Here is a tiny trained network, its code and every weight. The questions are about switching its units off for an input and a target symbol, where a switched-off unit gives its printed mean instead of its output.

import numpy as np


def w(rows, s, z=0):
    codes = np.array(rows[::2]) - 128.0
    scale = np.full(codes.shape[1], s)
    scale[-1] = z or s
    return codes * scale


def norm(h):
    return h / np.sqrt((h * h).mean(-1, keepdims=True) + 1e-5)


def f(y):
    return np.maximum(y, 0)


def softmax(a):
    e = np.exp(a - a.max(-1, keepdims=True))
    return e / e.sum(-1, keepdims=True)


def log_softmax(a):
    a = a - a.max(-1, keepdims=True)
    return a - np.log(np.exp(a).sum(-1, keepdims=True))


def net(x, mask):
    ids = ['ΓΘΞΣΦαβδεζημπτψω'.index(c) for c in x.split()]
    T = len(ids)
    res = E[ids] + P[:T]
    q, k, v = (norm(res) @ M[0].T for M in (Q, K, V))
    z = softmax(np.where(np.tri(T) > 0, q @ k.T / 4**0.5, -1e9)) @ v
    res = res + np.where(mask[0], z, O[0][:, -1]) @ O[0][:, :-1]
    y = f(norm(res) @ A[0][:, :-1].T + A[0][:, -1])
    res = res + np.where(mask[1:17], y, B[0][:, -1]) @ B[0][:, :-1]
    return log_softmax(norm(res)[-1] @ U[:, :-1].T + U[:, -1])


Q, K, V, O, A, B = {}, {}, {}, {}, {}, {}
E = w([
[146,171,119,108,158,200,76,220,107,39],'Γ',
[153,158,195,100,132,154,81,126,173,158],'Θ',
[84,124,210,53,190,110,175,196,146,142],'Ξ',
[50,123,84,169,98,184,94,182,148,207],'Σ',
[136,135,63,92,144,96,63,188,120,162],'Φ',
[135,179,123,149,91,146,95,133,85,82],'α',
[87,114,110,97,126,120,150,118,89,2],'β',
[160,157,103,203,148,145,80,123,150,155],'δ',
[225,180,164,144,128,108,123,196,112,81],'ε',
[90,106,171,175,173,116,118,166,42,152],'ζ',
[109,158,149,123,113,148,141,118,158,78],'η',
[121,128,146,137,98,84,45,81,127,123],'μ',
[193,53,104,123,123,164,114,132,136,92],'π',
[110,167,127,104,193,137,172,43,97,110],'τ',
[117,125,134,146,106,83,154,169,113,65],'ψ',
[145,149,78,142,125,214,172,157,141,143],'ω',
],0.025)
P = w([
[224,254,211,128,68,84,125,144,26,53],'0',
[158,159,112,144,23,102,135,167,107,104],'1',
[152,136,140,151,133,128,122,133,170,31],'2',
[150,123,138,140,151,111,139,121,186,53],'3',
[145,110,125,147,162,111,145,110,201,77],'4',
[132,102,117,144,180,96,155,93,212,91],'5',
[130,105,122,140,193,97,153,106,214,91],'6',
],0.0076)
Q[0] = w([
[142,112,127,131,138,117,130,93,201,23],'h1',
[76,118,115,178,192,129,126,160,105,71],'h1',
[89,162,137,81,103,107,150,114,7,253],'h1',
[82,99,100,140,120,117,101,180,78,143],'h1',
],0.015)
K[0] = w([
[95,123,136,112,167,99,96,70,144,227],'h1',
[204,58,140,113,190,140,119,82,107,187],'h1',
[191,160,122,112,2,200,181,179,71,5],'h1',
[160,78,117,110,108,149,105,139,84,103],'h1',
],0.011)
V[0] = w([
[88,194,111,90,50,81,58,120,201,137],'h1',
[148,152,129,217,114,134,149,65,152,104],'h1',
[183,19,219,105,1,165,93,85,247,153],'h1',
[130,191,205,85,95,209,223,140,186,130],'h1',
],0.0061)
O[0] = w([
[56,182,11,133,164,37,127,86,187,204,142],'h1',
[139,113,108,227,190,146,9,63,140,102,114],'h1',
[133,57,96,104,2,163,5,173,169,93,148],'h1',
[74,80,148,81,248,125,89,157,166,166,2],'h1',
],0.0067,0.0048)
A[0] = w([
[92,96,148,144,132,86,139,135,113,111,116],'n1',
[161,85,97,150,131,206,117,140,102,149,132],'n2',
[87,141,163,142,92,131,123,114,140,66,76],'n3',
[174,114,121,142,112,137,119,193,90,157,78],'n4',
[121,162,90,85,147,107,151,82,127,129,206],'n5',
[145,123,123,212,155,141,128,120,128,153,39],'n6',
[110,124,192,172,150,181,135,130,58,128,124],'n7',
[9,119,147,153,125,119,83,78,95,173,174],'n8',
[148,124,152,91,77,84,89,87,83,136,180],'n9',
[132,98,141,142,172,105,173,114,121,161,119],'n10',
[126,135,133,152,119,74,188,92,177,131,1],'n11',
[104,105,137,114,128,109,186,85,170,96,135],'n12',
[143,96,177,132,87,134,103,136,142,79,105],'n13',
[156,128,142,106,187,132,145,107,157,94,103],'n14',
[132,164,150,156,132,42,131,164,100,150,22],'n15',
[146,136,148,102,155,207,85,131,162,141,21],'n16',
],0.015,0.0044)
B[0] = w([
[157,113,97,124,159,145,179,113,76,149,154],'n1',
[64,191,176,128,145,152,131,144,168,96,234],'n2',
[93,160,98,138,179,116,160,125,181,155,188],'n3',
[122,191,133,127,144,82,132,106,111,117,206],'n4',
[135,96,137,86,89,111,27,105,117,137,214],'n5',
[113,77,96,146,206,146,102,135,71,143,156],'n6',
[127,115,78,124,44,118,133,107,177,150,177],'n7',
[164,162,208,127,60,67,205,111,102,99,155],'n8',
[136,90,109,103,182,172,205,144,181,76,206],'n9',
[162,117,60,74,100,146,96,116,81,139,163],'n10',
[194,137,76,109,144,179,120,198,140,77,169],'n11',
[90,165,213,152,169,173,103,158,140,107,198],'n12',
[144,104,119,140,143,110,128,92,89,245,254],'n13',
[130,89,140,168,31,155,94,199,128,150,191],'n14',
[92,45,127,153,169,130,92,114,196,173,176],'n15',
[166,94,105,72,154,80,144,35,76,138,165],'n16',
],0.011,0.0087)
U = w([
[179,207,90,98,114,135,123,216,139,49,170],'Γ',
[204,135,202,71,203,163,153,47,158,134,117],'Θ',
[74,102,207,77,143,167,160,219,147,174,116],'Ξ',
[108,176,192,202,48,158,200,158,133,152,254],'Σ',
[84,98,94,54,129,79,63,133,153,163,143],'Φ',
[116,172,45,191,57,140,134,62,233,83,55],'α',
[30,129,145,108,134,161,166,84,105,24,217],'β',
[120,155,142,247,190,149,79,102,88,105,154],'δ',
[211,147,210,212,129,53,98,175,143,107,67],'ε',
[127,91,74,151,92,88,191,140,34,156,170],'ζ',
[55,208,229,168,97,164,87,159,254,137,137],'η',
[134,133,205,146,105,69,156,72,226,57,87],'μ',
[134,20,119,163,23,219,65,149,169,86,109],'π',
[113,185,136,120,68,159,50,74,37,124,82],'τ',
[114,43,63,151,183,142,244,201,184,101,63],'ψ',
[98,213,61,115,131,248,187,120,169,197,75],'ω',
],0.0092,0.0048)

Each question gives the input, a string of symbols that net reads in full, and the target symbol t.
The units are the heads (4 rows each of Q, K, V and O) and the neurons (one row each of A and B). Each row of codes is followed by its name. A weight is (code - 128) times the scale printed after its matrix; where a second scale follows, it is the last column's (O, A, B and U).
mask holds one flag per unit, heads first, then neurons. A switched-off unit (its flag False) gives its mean, the last column of its rows in O or B, instead of its output. The means were averaged over made-up inputs and are rounded, as every weight is.
A unit's drop is (log p(t) with every unit on - log p(t) with that unit switched off) / (log p(t) with every unit on - log p(t) with every unit switched off).
The circuit of an input: a set's keep is (log p(t) with only the set's units on - log p(t) with every unit switched off) / (log p(t) with every unit on - log p(t) with every unit switched off). Starting from the 12 units with the biggest drops (on a tie, the unit counted first), units are removed one at a time, each time the one whose removal leaves the highest keep (on an exact tie, the one counted first), for as long as the keep stays at least 0.8.
circuit, biggest first: the units of the circuit, biggest drop first
top k neurons: the k neurons with the biggest drops, biggest first
drop when u is switched off: that unit's drop, to one decimal
input Θ Γ β ψ, target ψ: top 4 neurons => [n1, n5, n2, n4]
input Θ π ζ β η, target Σ: circuit, biggest first => [h1, n14]
input π Φ π π π Φ ζ, target ζ: circuit, biggest first => [n1]
input ε π Φ Φ β Θ Γ, target Φ: circuit, biggest first => [h1, n16]
input Θ π ε δ ε, target δ: circuit, biggest first => [h1, n6]
input ω Φ π ψ π τ, target τ: top 2 neurons => [n10, n9]
input π π δ π β ψ, target δ: top 2 neurons => [n9, n12]
input Φ Ξ ψ, target ψ: top 3 neurons => [n1, n2, n15]
input π π ζ Φ η π, target Γ: circuit, biggest first => [h1, n11, n13]
input α π τ Γ, target π: circuit, biggest first => [h1, n14, n7]
input τ Φ π Φ Φ η, target Γ: top 2 neurons => [n11, n2]
input π Φ β η, target Γ: circuit, biggest first => [h1, n11]
input π π Φ β η π Φ, target Γ: top 2 neurons => [n15, n5]
input Σ π μ β, target α: top 2 neurons => [n3, n2]
input π π Σ δ Σ π, target η: top 2 neurons => [n2, n12]
input π ω ψ, target ζ: top 2 neurons => [n13, n2]
input Ξ β β Φ π ζ ζ, target Σ: top 3 neurons => [n2, n8, n7]
input Γ π η π η Σ, target Σ: top 2 neurons => [n8, n5]
input β π β, target ψ: top 3 neurons => [n3, n13, n5]
input Φ π ω, target Γ: top 2 neurons => [n13, n11]
input α τ Ξ π, target Ξ: drop when n14 is switched off => 0.2
input π β τ α ζ α, target Σ: drop when h1 is switched off => 1.3
input β ω π ψ, target ζ: drop when h1 is switched off => 1.1
